Below are the code and all the weights of a small trained network. Each question names an input and a class and asks about switching units off, where a switched-off unit gives its printed mean instead of its output.

import numpy as np


def w(rows, s, z=0):
    codes = np.array(rows[::2]) - 128.0
    scale = np.full(codes.shape[1], s)
    scale[-1] = z or s
    return codes * scale


def norm(h):
    return h / np.sqrt((h * h).mean(-1, keepdims=True) + 1e-5)


def f(y):
    return y / 2 * (1 + np.tanh(0.7978845608 * (y + 0.044715 * y**3)))


def log_softmax(a):
    a = a - a.max(-1, keepdims=True)
    return a - np.log(np.exp(a).sum(-1, keepdims=True))


def net(x, mask):
    res = np.array(x, float).reshape(1, 2) / 4 @ E
    u = 0
    for l in range(3):
        y = f(norm(res) @ A[l][:, :-1].T + A[l][:, -1])
        res = res + np.where(mask[u : u + 3], y, B[l][:, -1]) @ B[l][:, :-1]
        u += 3
    return log_softmax(norm(res)[-1] @ U[:, :-1].T + U[:, -1])


A, B = {}, {}
E = w([
[62,86,193,120,149],'x0',
[73,120,50,91,253],'x1',
],0.0048)
A[0] = w([
[67,84,29,167,68,3],'0.n0',
[253,75,184,207,136,94],'0.n1',
[148,153,93,133,146,187],'0.n2',
],0.0066,0.002)
B[0] = w([
[157,3,210,79,176,96],'0.n0',
[212,99,101,57,80,253],'0.n1',
[107,53,165,211,231,169],'0.n2',
],0.0076,0.0027)
A[1] = w([
[184,118,87,94,121,186],'1.n0',
[196,249,84,166,158,9],'1.n1',
[122,92,234,40,160,122],'1.n2',
],0.013,0.0015)
B[1] = w([
[59,111,188,202,221,252],'1.n0',
[180,118,10,151,60,198],'1.n1',
[230,121,2,227,197,214],'1.n2',
],0.0073,0.0041)
A[2] = w([
[152,180,45,1,119,152],'2.n0',
[205,75,185,91,22,67],'2.n1',
[142,207,151,204,213,249],'2.n2',
],0.0076,0.002)
B[2] = w([
[132,156,182,5,112,120],'2.n0',
[80,147,108,44,202,230],'2.n1',
[138,151,160,103,78,255],'2.n2',
],0.014,0.0051)
U = w([
[109,170,113,41,232,145],'0',
[205,125,19,233,144,166],'1',
[157,172,206,105,68,223],'2',
[81,64,134,164,142,26],'3',
[107,49,130,151,132,23],'4',
[91,5,132,145,129,25],'5',
[65,72,116,157,114,1],'6',
],0.018,0.011)

Each question gives the input, the list of numbers given to net, and the class t.
The units are the neurons (one row each of A and B). Each row of codes is followed by its name. A weight is (code - 128) times the scale printed after its matrix; where a second scale follows, it is the last column's (A, B and U).
mask holds one flag per neuron, layer by layer. A switched-off neuron (its flag False) gives its mean, the last column of its row in B, instead of its output. The means were averaged over made-up inputs and are rounded, as every weight is.
A unit's drop is (log p(t) with every unit on - log p(t) with that unit switched off) / (log p(t) with every unit on - log p(t) with every unit switched off).
The circuit of an input: a set's keep is (log p(t) with only the set's units on - log p(t) with every unit switched off) / (log p(t) with every unit on - log p(t) with every unit switched off). Starting from all 9 units, units are removed one at a time, each time the one whose removal leaves the highest keep (on an exact tie, the one counted first), for as long as the keep stays at least 0.8.
circuit, biggest first: the units of the circuit, biggest drop first
most important unit: the unit with the biggest drop
top k neurons: the k neurons with the biggest drops, biggest first
top k neurons in layer l: the k neurons of layer l with the biggest drops, biggest first
drop when u is switched off: that unit's drop, to one decimal
input [1,0], class 2: top 2 neurons in layer 2 => [2.n0; 2.n1]
input [2,2], class 2: top neuron => [0.n1]
input [-7,-8], class 0: circuit, biggest first => [2.n1; 1.n2]
input [-2,-2], class 2: circuit, biggest first => [1.n0; 2.n2]
input [3,-1], class 2: top 2 neurons in layer 0 => [0.n0; 0.n2]
input [8,-8], class 0: top 3 neurons => [2.n1; 0.n2; 1.n0]
input [-2,-4], class 0: top 2 neurons => [1.n2; 2.n1]
input [4,3], class 1: top 2 neurons => [1.n2; 2.n1]
input [-4,-4], class 0: circuit, biggest first => [1.n2; 2.n1]
input [7,-7], class 0: top 4 neurons => [2.n1; 0.n2; 1.n0; 0.n0]
input [-3,-2], class 2: top 4 neurons => [0.n1; 1.n0; 1.n2; 2.n2]
input [-2,1], class 2: top 3 neurons => [1.n1; 2.n1; 2.n2]
input [-3,-1], class 2: top 4 neurons => [1.n0; 0.n1; 1.n2; 2.n2]
input [5,-1], class 1: circuit, biggest first => [1.n2]
input [-2,2], class 2: top 4 neurons => [1.n1; 2.n1; 2.n2; 1.n2]
input [5,2], class 1: top 2 neurons => [1.n2; 2.n1]
input [-2,-1], class 2: top 3 neurons => [1.n0; 0.n1; 2.n2]
input [-1,0], class 2: top 2 neurons => [1.n1; 2.n2]
input [6,0], class 1: drop when 1.n2 is switched off => 1.0
input [8,-1], class 1: drop when 1.n2 is switched off => 0.6
input [-4,-7], class 0: drop when 2.n1 is switched off => 1.2
input [2,-2], class 2: most important unit => 1.n0
